(in the rows, 128 means zero)
Known rows:
[137 129 101 124 156 135 149 134 110 122 127 136 126  89 123 122 122 129
 148 124 133 136 126 112 139 136 119  76 122 107 136 139]: gitu
[149 141  83 137 131 170 109 125 117 112 124 142 152 142 168  89 159 136
 154 104 124 143 124 109 121 146 121  91 163 111 122 104]: treplo
[145  93 138 129 111 129 124 117 115 135 141 144 105 134 154 152 140 174
 158 158 125 140 140 151 125 140 145 120 144 136 166 129]: zuron
[125 179 133 142 131 148 158 124 202  86 132  93 136 110 128 102 141  73
 101  83 151 126  54  99 120 108 127 124 136 110  89 154]: pelin
[108 158 140 118 137 126 126 124 175  97  93  76 149 123 119 107 130  56
 114  92 128 132  93 104 117  98 136 137 123  94  74 168]: fadras
[173 103 122 157  82 151 124 125 114 158 143 139 119 215 159 142 139 151
 146 211 129 122 165 136  73 156 134 151  63 139 179 130]: sostostik
[125 102 190 144 118 156 153 133 187  98 143 127 106  55 135 143 130 111
 102 156 132 129 113 178 101 106 128 125 168 135 152 107]: didas
[134  85 157 105 108 126  88 115 104 129 148 116 100 157 151 160 160 152
 108 149 127 118 175 169 109 144 159 107 124 148 118 122]: rivun
[190 101 130 148 117 141 132 120 128 148 145 161  99 192 179 170 145 158
 156 207 143 128 147 133  84 147 160 140  62 132 185 142]: kema
[109 144 114 110 130 135 135 146 106 133 128 113 123 130 125 116 112 125
 123 139 123 130 141 109 126 125 111 118 124 135  73 128]: fliklak
[107 149 168 134  94 110 113 124 169  99 128  77 147 120 133 102 100 124
 146 101  95 145 131 119 132 112 110 162 171 117 124 105]: digri
[131  67 136 160 131 125 136 175 112 157 143 246 143 112 114 185 107 173
 108 152 156  49 174 181 111 128 148 168 106 157 178  88]: tolak
[132 123 135 129 119 128 107 127 136 137 120  94 138 154 124 114 144 116
 124 123 104 134 134 124 107 121 130 132 132 128 137 120]: plazugran
[120 143 123 132 142 127 145 142 125 141 141 110 130 118  90 104 125 134
 109 136 127 129 131 115 133 128 115 109 121 141 138 113]: gufel
[121 127 129 106 157 103 136 137  99 137 118 106 121 113 108 137 129 122
 139 135 121 134 149 115 133 119 134 108 108 123 117 134]: pobru
[132 149 157 133 151  94 134 131 117  77 124  90 139 145 146 142 111 140
 137 110  90 145 132 139 121 119 130 176  99 116 126  83]: suzam
[124 116 115 126  99 129 131 132 119 144 123  80 136 160 108  91 133 113
 136 121 107 139 137 126 126 124 143 119 131 142 140 140]: gite

Facts:
[daba, tronor] φ napom
[brebrasar, fadras, nube] φ skozor
[burus] φ buser
[runar, zafas] φ riklotrel
[skurur, greskes, pelin, drasi] φ vatebrek
[botofor, miski] φ fliklak
[domik, flega, nemanan, kema] φ lefom
[skuvavuk, tolak, stosul, sostostik] φ teski
[gite, rera, sevek] φ drirer
[teflu, flutro] φ drabus
[plazugran, soflal, siba] φ draku
[lavistok, treduno, ditral] φ skarur
[radri, flivos, piflaplos, treplo, librim] φ gitu
[debulos, fepil] φ lufladal
[braflate, didur] φ droven
[berok, toster] φ sostida
[suzam, bogruflik, digri, kados, duku] φ ribrotru
[skeve, klimon] φ grisku
[stilon, dizin] φ pobru
[gropla, toklotren, skabra, grugodro, rivun] φ donir
[busoklar, tobudrem] φ nobrosor
[goska, ledrar, grirum, valen] φ doga
[midrek, musopum] φ broskil
[koduti, groros] φ grobrin
[plerus, gabru, klaski, zaskime] φ druzu
[pluzul, trakli, klugo, vigak, risus] φ flabri
[faflek] φ kibu
[lamil, raposu] φ plistone
[fopi, stakler, sero] φ brastu
[velim, didas] φ dete
[pabam] φ drustu
[tegudrin, neso] φ grolur
[fetan] φ nudak
[pabokla, zuron, nela] φ skope
[veklok, zugrovem] φ sostos
[zifa, poplur] φ drivumul
[stistos] φ klovus
[vuzes] φ tratobrum
[zifubrin] φ gufel
[daba, fepil] ζ 177
[brebrasar, bogruflik, flivos, zafas, trakli, tegudrin, fetan, didas] ζ 577
[runar, nela] ζ 800
[botofor, faflek, greskes, zifubrin] ζ 449
[domik, teflu, toster, plerus, groros, sevek, velim, zifa, klugo, treduno, sero, drasi] ζ 768
[lavistok, goska, pluzul, fadras, poplur, grugodro, pelin, duku] ζ 379
[debulos, tronor, neso, sostostik, kema] ζ 902
[braflate, tolak, skabra] ζ 40
[skeve, rera, stosul, siba] ζ 697
[busoklar, lamil, pabam] ζ 90
[midrek, vigak, librim] ζ 981
[koduti, fopi, grirum, stistos, tobudrem] ζ 98
[miski, veklok, vuzes] ζ 539
[ledrar, kados] ζ 320
[klimon, treplo, soflal, risus] ζ 664
[zuron, rivun, nube, ditral, raposu] ζ 406
[digri, musopum, nemanan] ζ 554
τ d <- daba, runar, berok, tolak, toklotren, trakli, pabam, zifa, klaski, siba, tobudrem, raposu, risus
τ b <- brebrasar, botofor, lavistok, braflate, tronor, busoklar, rera, goska, koduti, fepil, piflaplos, digri, stakler, klugo, nemanan, nela, didas, sostostik, sero, librim, kema
τ f <- burus, gite, teflu, klimon, fopi, poplur, musopum, kados, didur, zifubrin, ditral
τ e <- skurur, flega, suzam, stilon, gropla, miski, faflek, flutro, groros, veklok, grugodro, grirum
τ c <- domik, toster, lamil, dizin, zafas, sevek, velim, fetan, greskes, pabokla, treplo, gabru, valen, treduno, vigak, pelin, duku, vuzes
τ a <- skuvavuk, plazugran, radri, debulos, skeve, midrek, plerus, pluzul, fadras, ledrar, bogruflik, flivos, skabra, stosul, tegudrin, zuron, soflal, rivun, nube, neso, stistos, zugrovem, drasi, zaskime
daba η pelin, botofor
brebrasar η stakler, brastu
drustu η vuzes, poplur, doga
burus η flega, tronor
runar η tronor, neso
botofor η nudak
domik η lefom, zavor
gite η gropla
teflu η pelin, grirum
plazugran η skabra, nube
lavistok η teski
druzu η drustu
braflate η dizin, fopi
draku η digri, trakli, buser, ledrar
tronor η librim, rera
fliklak η burus, kibu
tolak η trakli
suzam η skope, zaskime
grolur η nudak
skeve η fliklak, klugo
donir η bogruflik
stilon η trakli
busoklar η sevek
sostos η domik
midrek η didur
riklotrel η gite, zavor
plerus η treplo, grirum
pluzul η daba
pobru η tegudrin
flutro η riklotrel, pabokla, doga
fadras η sevek
flabri η fliklak, zugrovem
skabra η droven, valen
teski η tratobrum
klimon η faflek, poplur
skozor η tolak, nudak
fopi η fadras
trakli η lufladal, stakler
grobrin η trakli
pabam η flabri, grolur
stosul η teflu
tegudrin η didur, raposu
klovus η droven, sevek, kibu
fetan η valen, burus
greskes η fetan, lefom
pabokla η flabri, dizin
droven η burus
lufladal η flega
piflaplos η braflate
treplo η droven
lefom η sostostik
zifa η drabus
poplur η sevek, sostos
digri η ribrotru
grodrum η lavistok
stakler η skabra, gite
doga η fliklak
musopum η brebrasar
zavor η lefom, greskes
ribrotru η gropla, sostos
drivumul η brebrasar, greskes
klaski η zugrovem
siba η risus, nudak
nela η stakler, klimon
didas η daba
rivun η zugrovem
nube η poplur
kados η klovus
neso η librim, burus
gufel η lamil, lufladal
vuzes η runar
skope η klaski
didur η dizin
sostostik η skabra
zifubrin η poplur
zugrovem η skurur, zifubrin
librim η flega
ditral η lefom
zaskime η digri, drustu
raposu η riklotrel
risus η toster

Rows:
No name comes twice in this set of rows, the named rows included.
[123 177 155 135 126 103 156 125 199  76 119  76 146 114 130 107 109  79
 145  73 127 141  86  92 143  89 135 155 117  91 116 164] -> duku
[147 119 130 126 157 146 102 122 127 111 103 131 137 114 165 126 159 106
 156 134 110 146 144 133  94 122 140 102 139  79 126 118] -> piflaplos
[116  92 188 154  87 155 134 124 167 125 125 107 126  87  98 119  96 101
 109 154 103 130 131 186 106 116 111 140 152 122 168 121] -> brebrasar
[123  95 195 147  79 133 169 140 176  93 139 111  99  80 139 146  63 132
 160 144 121 132 124 177 142  96 122 153 155 119 145 136] -> bogruflik
[122 114 120 111 122 118 129 129 117 126 116  92 113 146 141 127 144 110
 147 127 116 147 136 122 128 113 161 111 141 127 108 157] -> didur
[137  80 133 127  95 130 129 134  92 154 139 100 114 163 119 117 138 152
 145 152  99 146 166 144 121 134 156 115 133 157 170 119] -> ditral
[104 137 109 106 155 119 139 146  96 145 120 121 113 129 126 129 145 114
 113 158 127 133 120 113 115 122 120 130 142 144  80 131] -> flabri
[134  67 164 133  45 163 107 115 122 145 157 129 107 159 122 144 111 159
 108 182 129 104 171 192 104 154 138 119 101 165 154 128] -> skabra
[128 174 150 117 141 124 133  71 166  63 112 102 146 112 105 140 114  78
  62  66 154 108  70 143 146 133 137 127  79  88  98 155] -> grugodro
[137  99 155 142  79 132 172 164 144 107 145  80 112 169 155 134 109 134
 171 164 115 125 152 132 100 106 158 143  88 146 125 143] -> kados

Now the same things, written a new way:
Known rows:
[150  98 134 128 101 107  93 133 149  72 123 189 113 179 131 107  78  97
 120 182 137 152 139 145  95 101 137 153 158 154 144 142 124 132 114]: librim
[111 128 125 112 152 143 143 137 146 123 119 110 148 122 141 110 122 128
 128 139 115 101 120 104 128 148 119 130 111 131 128 137 159 133 137]: velim
[117 100 148 116 110 146 117 114 148 113 106 114 153 154 107 119 104 102
 155 154 125 136 138 108 119 109 149 146 141 114 169 142 123 140 135]: groros
[146 132 145 130  98 129 115 118 151 135 107 133 119 141 111 138 118 128
 159 139 123 155 135 134 126  86 151 142 142 112 166 140 107 141 134]: gropla
[ 95 168 129 120  92  92  88 114 111  93 123 123 116 125 164 177 143 128
 112 132 157 158 130 180 128 122 101  97 166 116 130 108 105 107 157]: fopi
[124 199 127 132 154 110 110 105  84 147 162  99 123  48 151 184 184 173
  92  48 112 115 104 189 149 157 129  71 130 105  88 100 105 103 124]: fadras
[135 116 129 130 123 129 135 123 125 150 140 123 112 135 119 126 121 127
 132 125 127 132 137 123 129 122 126 124 125 121 129 111 124 132 121]: lefom
[136 115 129 129 123 129 136 123 126 150 140 124 112 135 118 126 121 127
 132 126 128 131 138 123 129 122 126 123 124 121 129 111 124 132 122]: riklotrel
[130 134 127 122 134 132 136 128 133 134 124 134 128 111 129 130 135 138
 131 119 133 126 122 123 127 133 129 133 119 129 125 131 131 124 122]: berok
[183 142 114 130 180 128 148 136 130 142 159 183  99  73 133 106 142 156
  99  86 108 103 107 138 115 160 145 132  98 154  79 137 139 108  79]: flivos
[138 155 128 130 133 133 139 135 145 141 116 133 117 114 133 124 143 147
 142 124 116 130 128 129 132 120 128 129 119 125 130 140 134 132 136]: toklotren
[109 126 140 127  88 107  85 120 127  81 114 130 138 169 136 146  97 106
 123 168 134 154 136 159 120  98 124 123 170 125 158 123 113 138 146]: rera
[134 117 130 133 123 130 135 124 125 148 140 124 115 135 118 122 125 127
 133 125 130 132 140 122 129 123 127 124 126 123 126 112 124 131 122]: draku
[139 150 120 124 177 144 155 132 125 148 140 126 134  75 132 120 148 154
 111  92  96  94 106 125 135 160 134 118  98 133 100 130 147 124 112]: plazugran
[103 150 128 138 139 135 112 123 109  84 128 132 148 121 135 112 155 114
 117 129 106 125 141 149 121 147 126 111 145 133 116 134 129 117 147]: siba
[ 30 114 137  75 138 153 110 122 156  41  86  55 193 184 170  96  83  55
 119 216  77  93 142 113 109 156  89 105 155 108 179 140 177 136 217]: klimon
[111 166 121 145 182 149 130 128  96  96 143 127 157  86 136  98 174 129
  99  99  72  94 131 148 129 178 132  99 124 139  89 136 145 115 138]: stosul

Rows:
No name comes twice in this set of rows, the named rows included.
[ 52 134 131  85 212 186 139 116 132  69 115  41 213 122 157  72 109  76
  89 158   6  38 124 117 121 199 117  83 122 108 143 144 193 137 195] -> soflal
[ 20 114 143 100 172 184 113 105 121  53 105  56 228 155 140  75 114  53
 117 185  52  76 143 108 122 167  95 102 147 118 151 163 183 136 199] -> risus
[132 135 128 119 134 131 137 128 135 134 124 134 127 110 130 134 130 139
 130 119 132 125 118 125 128 132 129 132 119 128 127 130 131 125 121] -> klaski
[ 92 119 131 123 113 134 124 141 148  97 103 121 149 155 140 101 139 114
 158 165 161 135 147  94 121 135 107 144 131 135 136 145 149 126 152] -> teflu
[119 162 119 123 181 143 137 123 106 110 141 124 144  84 143 119 143 130
  86 104  61  90 112 158 128 168 127  95 121 131 102 125 145 119 136] -> skeve
[107 192 132 153 117  99  86 114  84 120 151 106 129  85 151 171 203 166
 119  75 158 146 132 176 147 144 121  84 150 114  91 109  98 102 135] -> pelin
[117 138 124 123 188 163 156 135 131 129 133 108 162  91 131  88 150 136
 122 109  84  79 120 102 132 175 133 120  98 133 105 144 165 128 130] -> plerus
[116 186 123 131 167 124 116 111  87 121 153 109 134  65 149 154 171 150
  84  74  84 104 112 183 139 165 127  77 134 117  92 110 121 108 136] -> stistos
[111 164 148 146  60  77  55 103 101 110 135 106 122 135 141 202 151 149
 135 112 187 180 136 186 143  92 128 100 181 102 138 102  73 120 135] -> goska
[108 153 149 147  88 113  68  94  96  90 130 120 140 131 119 160 157 116
 132 115 137 166 149 179 127 109 148 105 179 105 141 119  78 115 144] -> grirum
[ 98 196 132 160 156 125  99  98  59 141 169 111 150  48 133 163 220 166
 106  46 128 123 122 178 160 158 113  76 136 121  65 123 111  99 118] -> pluzul

Now the same things, written a new way:
Known rows:
[ 90 177  78 117 138 155  89 123  92  97 155 128 153 121 128 123 148  98
  85  87 139 127 136 134 203  87 152 131  77 125 197 144]: tobudrem
[ 97 128  85 105 140 152 107 137 106  84 144 156 132 128 133 116 176 131
  96  88 122 138 135 147 182 105 154 142 122 126 188 151]: koduti
[ 95 180 122 139 103 151 130 122 108 133 191 119 110 128 111 111 100  79
 154  92 126  75 126 156 120  78 162 122  68 115 129  82]: pabam
[125 120 140 126 128 135 123 128 143 131 112 113 122 134 137 123 102 112
 133 134 133 143 121 117 108 145 106 127 140 136  93 132]: buser
[136 132 152 143 144 112 124 125 129 122 113  91 134 121 138 128 108 112
 133 161 137 133 121 130 123 147 115 112 154 117 128 142]: velim
[146 145 153 132 149 121 119 133 124 129 107 106 125 120 143 126 101 122
 140 158 144 135 121 136 122 151 110 101 147 108 135 146]: sevek
[142 124  85 165 133 120 151 139  97 122 150 126  96 124 138 175 178 205
  75 108 151 146 174 108 193  80 155 174 109 131 188 193]: librim
[107 181 114 155 135 160 119 158  92 125 166 156  95 118 139 140 117 144
 110  77 122  92 137 156 184  96 151 116  91  85 188 140]: klimon
[124  97  95 127 108 116 131 155 111 145 133 183 123 162 125 127 189 226
  92  77 125 119 126 117 195 117 117 168 113 120 135 168]: rivun
[126 125 129  96 132 123 126 112 139 116 126 119 151 123 128 100 135  94
 153 146 133 150 126 142 100 131 131 120 135 135 125 112]: nemanan
[139  96 123 106 103 112 131 110 132 149 121 157 148 151 118 115 144 164
 151 130 123 138 104 125  95 159 102 133 128 134  84  94]: zaskime
[126  88 115 114 107 122 114  95 115 135 125 139 132 158 127 105 152 155
 144 143 141 154 110 124  93 145  93 142 147 144  75 106]: radri
[116 174 129 123 117 124 124  96 129 127 154 105 169 115 110 117 101  66
 150 137 134 123 123 127 106 107 139  95  81 134 138  76]: siba
[126 120 138 125 131 138 123 125 139 134 111 116 120 133 139 123 108 110
 133 135 134 137 122 118 111 146 109 126 140 139  93 128]: broskil
[151 121 141 137 133 140 101 128 154 159 110 149 133 116 106 139 125  93
 110 167 107  95 140 100 109 122 125 122 173 139  87 102]: zavor
[179 103 126 130 113 137 126 119 128 129 112 111 113 121 150 148 108 110
 162 131 133 113 138 100 104 136 139 122 116 165  98 134]: droven
[153 186 127 124 153 136 112 135 112 145 116 155 140  98 142 146 110 143
 126 139 149 145 136 138 155 136 123  82 102  87 191 140]: poplur

Rows:
No name comes twice in this set of rows, the named rows included.
[122 115 133 137 128 144 116 116 132 131 123 116 118 137 149 129 107 114
 127 144 138 149 126 113 105 137 103 118 148 144  96 122] -> gitu
[130 156 140 128 134 126 119 110 134 120 133 106 166 109 127 128 101  75
 143 148 129 121 122 120 122 125 137  83 116 130 150 101] -> musopum
[159 123 133 119 120 143 123 133 133 143 108 134 111 123 147 137 104 123
 152 129 133 126 129 117 106 150 122 109 126 135 104 128] -> klovus
[141 129 117 117 141 112 135 125 134 128 122 138 152 114 121 139 155 143
 114 139 133 155 147 125 139 122 135 127 128 127 162 136] -> lavistok
[129 121  91 118 118 133 117 150  92 151 131 206 104 149 128 140 177 239
  95  74 129 135 125 139 176 132 112 160 111 100 151 153] -> nube
[132 119 124 145 145 149  89 139 117 107 131 155 132 112 119 138 143  99
 102 141 100  63 136 122 166 115 157 107 169 128 155 126] -> greskes
[114 122 106 181 132 160 121 149  90  98 173 142  71 130 153 152 131 155
 113  95 123  80 139 135 177  96 162 123 130 119 173 151] -> treplo
[114 138 128 121 107 157 140 138 117 131 174 155  80 132 125  99 122 117
 173  91 115  90 124 179  99 104 156 126 107 103 120  99] -> busoklar
[104 105  83 124 119 127 111 141  93 132 129 163 110 159 119 131 190 218
  77  85 131 135 125 131 183 122 111 195 125 123 133 170] -> zuron
[102 154 120 169 155 115 123 161  93 123 113 121 101 118 137 179 141 189
  58 107 129 122 146 128 213 112 147 173 137  87 186 218] -> vigak

The same things again, as new rows of numbers:
Known rows:
[157 105 137 148 179  83 123 152 179 119  88 110 159 101 165 106 124 143
 114 129 116 135 149 141 133 113 118  94 123 141 180 160 146 110]: midrek
[136 119 131 143 169  98 110 154 163 138  66 143 147 103 148  92 124 115
  88 136 101 118 125 117 108 109 152  74  88 104 203 115 146  73]: burus
[103  98 178 140 180  85 103 145 183  95 106 132 141 108 152 112 124 141
 123 143 123 132 172 143 120 108 116 101 130  88 165 110 203 107]: goska
[155  97 120 146 177 112 108 161 175 112 103 108 176  84 160  87 134 136
 115 139 102 109 146 127 135 108 131 111 137 155 174 179 160  90]: braflate
[160 112 119 161 172 125 116 141 166 102 119 112 185 100 149  87 124 130
 108 145  74 113 127 102 128 119 130 129 125 162 177 174 146  85]: treplo
[200 148 110 188 186  84 117 171 162 118  94  98 195  96 170  76 141 163
 113 143 114 110 111 113 138 118 119  83 120 180 179 217 128  80]: zifubrin
[ 84  78 137 120 177 124  90 151 202 112  92 139 142  98 163 106 133 121
  96 127  96 117 162 126 119  90 141 101 125 120 175 141 168 103]: flega
[101 110 177 149 178 104 110 161 169  95 100 142 131  84 154 109 109 140
 142 147 138 129 162 154 126 105 119  99 124  79 158 117 202  89]: duku
[164 118 139 132 166 100 114 145 172  86 112 132 171  75 166  73 136 147
 122 158  96 100 133 124 129 104 120 119 119 159 177 184 167  90]: vuzes
[213 110 103 160 161 111 112 156 158  88 135  98 178  69 174  70 113 137
 133 131  78  89 136 111 137 119 137 114 136 168 153 202 135  92]: greskes
[104  81 135 123 187 109  92 158 161 119  96 131 142 102 164 100 151 126
 100 127 109 132 156 116 131  84 140  80 123 116 159 144 162  82]: dete
[103  80 140 123 187 107  92 159 160 112  92 132 139 106 167 100 149 126
 103 125 110 134 157 114 127  84 143  80 121 118 158 145 160  82]: grisku
[111  69 137 112 183 108 106 158 159 132  84 124 149  93 165  93 155 122
 105 133 112 138 154 125 131  90 141  90 122 126 171 135 167  79]: draku
[100  80 135 122 188 104  90 153 166 115  95 132 140 104 166 102 149 125
 103 126 111 133 157 115 128  87 143  80 121 116 160 141 165  84]: vatebrek
[106  87 137 113 175 106 104 159 165 138  84 125 153  97 164  90 150 125
  96 131 107 135 153 127 119  89 141  85 117 126 165 136 161  75]: doga
[108  78 135 114 178 105 104 159 157 132  89 125 150 101 165  90 150 124
 101 127 108 139 152 125 122  89 143  88 122 124 168 136 161  76]: grodrum
[102  82 137 123 188 107  91 157 160 110  96 133 142 107 167 101 149 123
 100 125 112 133 157 114 128  83 140  79 122 114 158 141 162  82]: tratobrum

Rows:
No name comes twice in this set of rows, the named rows included.
[ 91  69 140 120 176 118 102 156 197 133  97 116 149  92 176  95 138 125
 101 128 104 126 161 138 117 102 144 107 127 133 172 134 170  91] -> flutro
[147 112 138 146 163 114 117 131 179 106 111 126 175 106 136 105 108 121
 104 148  75 130 147 125 124 113 117 134 126 139 182 149 155 102] -> librim
[ 96  86 136 127 181 117 113 174 153 141  83 127 144  81 173  88 133 126
 117 130 126 140 154 140 124  89 148  82 119 124 156 146 166  63] -> ribrotru
[112  89 142 147 194 105 100 156 184 121  85 127 129 113 172 109 139 125
 102 120 124 127 144 114 126 103 144  72 109 119 181 143 152  93] -> skuvavuk
[122  71 138 125 180 117 108 162 171 134 102 120 150  96 166  88 143 120
 113 140 110 120 150 124 123 113 149 100 127 118 183 124 181  78] -> stakler
[102 116 183 143 176  62 126 145 191 136  79 114 144 123 168 108 129 155
 116 132 134 157 156 157 105 113 112  85 112 108 166 113 179 110] -> fadras
[ 95  55 140 104 182 125 111 158 196 131  90 120 144  88 171  98 146 118
 105 130 104 129 162 134 132 102 143 108 129 137 185 134 174  97] -> stilon
[112 139 185 169 183  57 123 158 168 141  81 108 157 133 165  96 141 169
 120 145 148 150 142 146  97 123 114  77 108  98 166 105 191  80] -> poplur
[ 80  70 142 126 185 123  88 159 201 109 100 127 141  98 173 106 137 126
 101 127 108 121 165 123 123  95 142 101 131 125 165 146 169 100] -> skurur
[161 114 141 166 186  93 116 128 181  88 109 119 157 123 159 120 124 140
 116 132 100 139 136 113 140 116 108 104 118 159 174 184 134 122] -> flivos
[ 86  71 138 116 186 111  94 133 198 127 110 118 145  79 175 111 146 137
  92 122 123 106 169 114 117  96 145  91 135 117 168 146 173 112] -> gropla

